Below is a small trained network, with its code and all its weights. Each question gives an input and a class and asks what happens when units are switched off, that is, made to give their printed mean instead of their output.

import numpy as np


def w(rows, s, z=0):
    codes = np.array(rows[::2]) - 128.0
    scale = np.full(codes.shape[1], s)
    scale[-1] = z or s
    return codes * scale


def f(y):
    return np.maximum(y, 0)


def log_softmax(a):
    a = a - a.max(-1, keepdims=True)
    return a - np.log(np.exp(a).sum(-1, keepdims=True))


def net(x, mask):
    res = np.array(x, float).reshape(1, 8) / 4 @ E
    y = f(res @ A[0][:, :-1].T + A[0][:, -1])
    res = res + np.where(mask, y, B[0][:, -1]) @ B[0][:, :-1]
    return log_softmax(res[-1] @ U[:, :-1].T + U[:, -1])


A, B = {}, {}
E = w([
[129,64,254,96,128,105,91,189,145],'x0',
[132,113,88,150,65,106,206,190,174],'x1',
[161,104,101,151,247,216,155,60,126],'x2',
[112,141,151,203,159,165,103,228,227],'x3',
[125,185,113,79,160,212,52,136,78],'x4',
[205,87,190,165,186,209,201,184,170],'x5',
[66,97,156,120,135,148,77,138,55],'x6',
[182,230,136,15,103,101,189,91,178],'x7',
],0.0075)
A[0] = w([
[193,93,80,181,214,254,129,125,217,161],'n1',
[140,107,63,119,84,64,192,85,102,226],'n2',
[107,142,94,180,184,209,96,106,105,218],'n3',
[123,156,80,12,114,99,133,54,58,233],'n4',
[70,125,114,126,157,156,31,89,40,169],'n5',
[142,117,196,74,178,169,169,75,112,146],'n6',
[129,194,44,112,190,83,168,112,149,132],'n7',
[59,147,138,152,144,155,42,105,70,142],'n8',
[130,125,127,134,58,52,89,162,208,161],'n9',
[37,127,129,160,112,105,36,146,83,210],'n10',
[145,94,72,228,108,102,181,125,159,141],'n11',
[133,140,93,180,207,229,153,116,198,113],'n12',
[139,146,141,219,184,167,104,201,208,252],'n13',
[155,150,80,40,46,110,119,66,118,129],'n14',
[126,44,94,165,81,87,196,116,154,169],'n15',
[155,102,222,115,148,192,149,80,136,143],'n16',
[124,122,253,81,178,188,156,90,118,169],'n17',
[145,128,56,74,110,139,182,94,180,178],'n18',
[134,150,235,121,173,128,68,187,158,222],'n19',
[140,132,176,135,78,98,130,225,176,139],'n20',
[215,102,162,84,214,144,187,116,131,169],'n21',
[149,89,75,210,127,153,139,136,193,172],'n22',
[100,110,111,195,102,115,165,140,124,73],'n23',
[139,189,75,84,48,50,114,93,113,212],'n24',
],0.0086,0.0045)
B[0] = w([
[223,185,30,197,189,183,219,80,185,251],'n1',
[74,182,173,118,135,38,114,55,63,204],'n2',
[150,144,31,178,183,190,88,171,68,210],'n3',
[125,117,61,78,157,117,1,74,187,231],'n4',
[111,61,116,162,222,217,7,129,79,211],'n5',
[214,85,142,12,184,199,149,120,143,178],'n6',
[121,202,110,164,158,59,82,74,147,184],'n7',
[153,27,141,159,210,161,24,176,86,192],'n8',
[31,166,206,126,29,120,127,175,126,205],'n9',
[44,40,163,161,126,187,65,207,107,213],'n10',
[59,157,117,201,129,58,200,113,39,198],'n11',
[223,246,37,236,188,218,209,74,155,217],'n12',
[139,136,115,158,84,181,233,200,165,244],'n13',
[121,185,132,96,101,60,31,58,161,199],'n14',
[110,87,156,139,74,32,193,135,43,196],'n15',
[214,56,90,88,79,154,196,105,119,177],'n16',
[218,46,132,31,110,206,182,114,136,187],'n17',
[160,182,72,66,165,82,110,41,131,191],'n18',
[177,106,141,86,97,223,179,168,149,207],'n19',
[25,91,167,95,70,131,172,204,215,207],'n20',
[215,97,114,48,178,136,191,70,131,202],'n21',
[70,158,93,214,148,82,226,134,112,204],'n22',
[139,117,132,174,144,110,147,141,78,160],'n23',
[102,171,170,105,97,51,23,58,190,224],'n24',
],0.0066,0.013)
U = w([
[218,73,151,30,148,158,173,94,115,114],'0',
[142,178,137,56,115,35,21,18,161,105],'1',
[127,48,115,152,202,181,1,149,19,137],'2',
[102,103,152,179,96,33,177,129,44,156],'3',
[190,220,47,216,191,174,193,117,157,4],'4',
[94,135,219,100,56,121,109,220,186,197],'5',
],0.0084,0.0038)

Each question gives the input, the list of numbers given to net, and the class t.
The units are the neurons (one row each of A and B). Each row of codes is followed by its name. A weight is (code - 128) times the scale printed after its matrix; where a second scale follows, it is the last column's (A, B and U).
mask holds one flag per neuron, in row order. A switched-off neuron (its flag False) gives its mean, the last column of its row in B, instead of its output. The means were averaged over made-up inputs and are rounded, as every weight is.
A unit's drop is (log p(t) with every unit on - log p(t) with that unit switched off) / (log p(t) with every unit on - log p(t) with every unit switched off).
The circuit of an input: a set's keep is (log p(t) with only the set's units on - log p(t) with every unit switched off) / (log p(t) with every unit on - log p(t) with every unit switched off). Starting from the 12 units with the biggest drops (on a tie, the unit counted first), units are removed one at a time, each time the one whose removal leaves the highest keep (on an exact tie, the one counted first), for as long as the keep stays at least 0.8.
circuit, biggest first: the units of the circuit, biggest drop first
most important unit: the unit with the biggest drop
top k neurons: the k neurons with the biggest drops, biggest first
drop of u: that unit's drop, to one decimal
input [7,4,-5,-4,-7,3,-8,-1], class 3: top 3 neurons : [n15, n11, n2]
input [-2,4,-7,5,6,3,-3,-6], class 5: circuit, biggest first : [n20, n9]
input [4,1,0,-4,-7,6,-3,-3], class 3: most important unit : n15
input [-4,2,0,6,4,-1,4,-6], class 2: top 3 neurons : [n10, n8, n5]
input [0,0,2,-2,5,5,-7,7], class 0: top 3 neurons : [n21, n6, n17]
input [6,4,7,-7,-8,6,-6,-3], class 0: top 2 neurons : [n21, n6]
input [2,3,-7,-1,-7,0,3,6], class 1: top 2 neurons : [n24, n13]
input [1,-1,8,7,2,-3,2,-7], class 4: top 2 neurons : [n1, n12]
input [8,-6,0,4,7,8,-5,-6], class 4: top 2 neurons : [n1, n12]
input [6,1,2,2,1,-5,-1,5], class 1: top 2 neurons : [n13, n10]
input [2,4,-1,-3,-1,5,6,-5], class 3: top 2 neurons : [n4, n5]
input [-2,-8,1,-2,-1,3,-5,7], class 1: drop of n4 : 0.1
input [-4,5,5,-8,5,8,4,6], class 0: drop of n21 : 0.2
input [8,-2,5,4,8,-3,1,4], class 0: circuit, biggest first : [n17]
input [-4,-8,1,-1,-7,6,-1,4], class 0: drop of n16 : 0.3
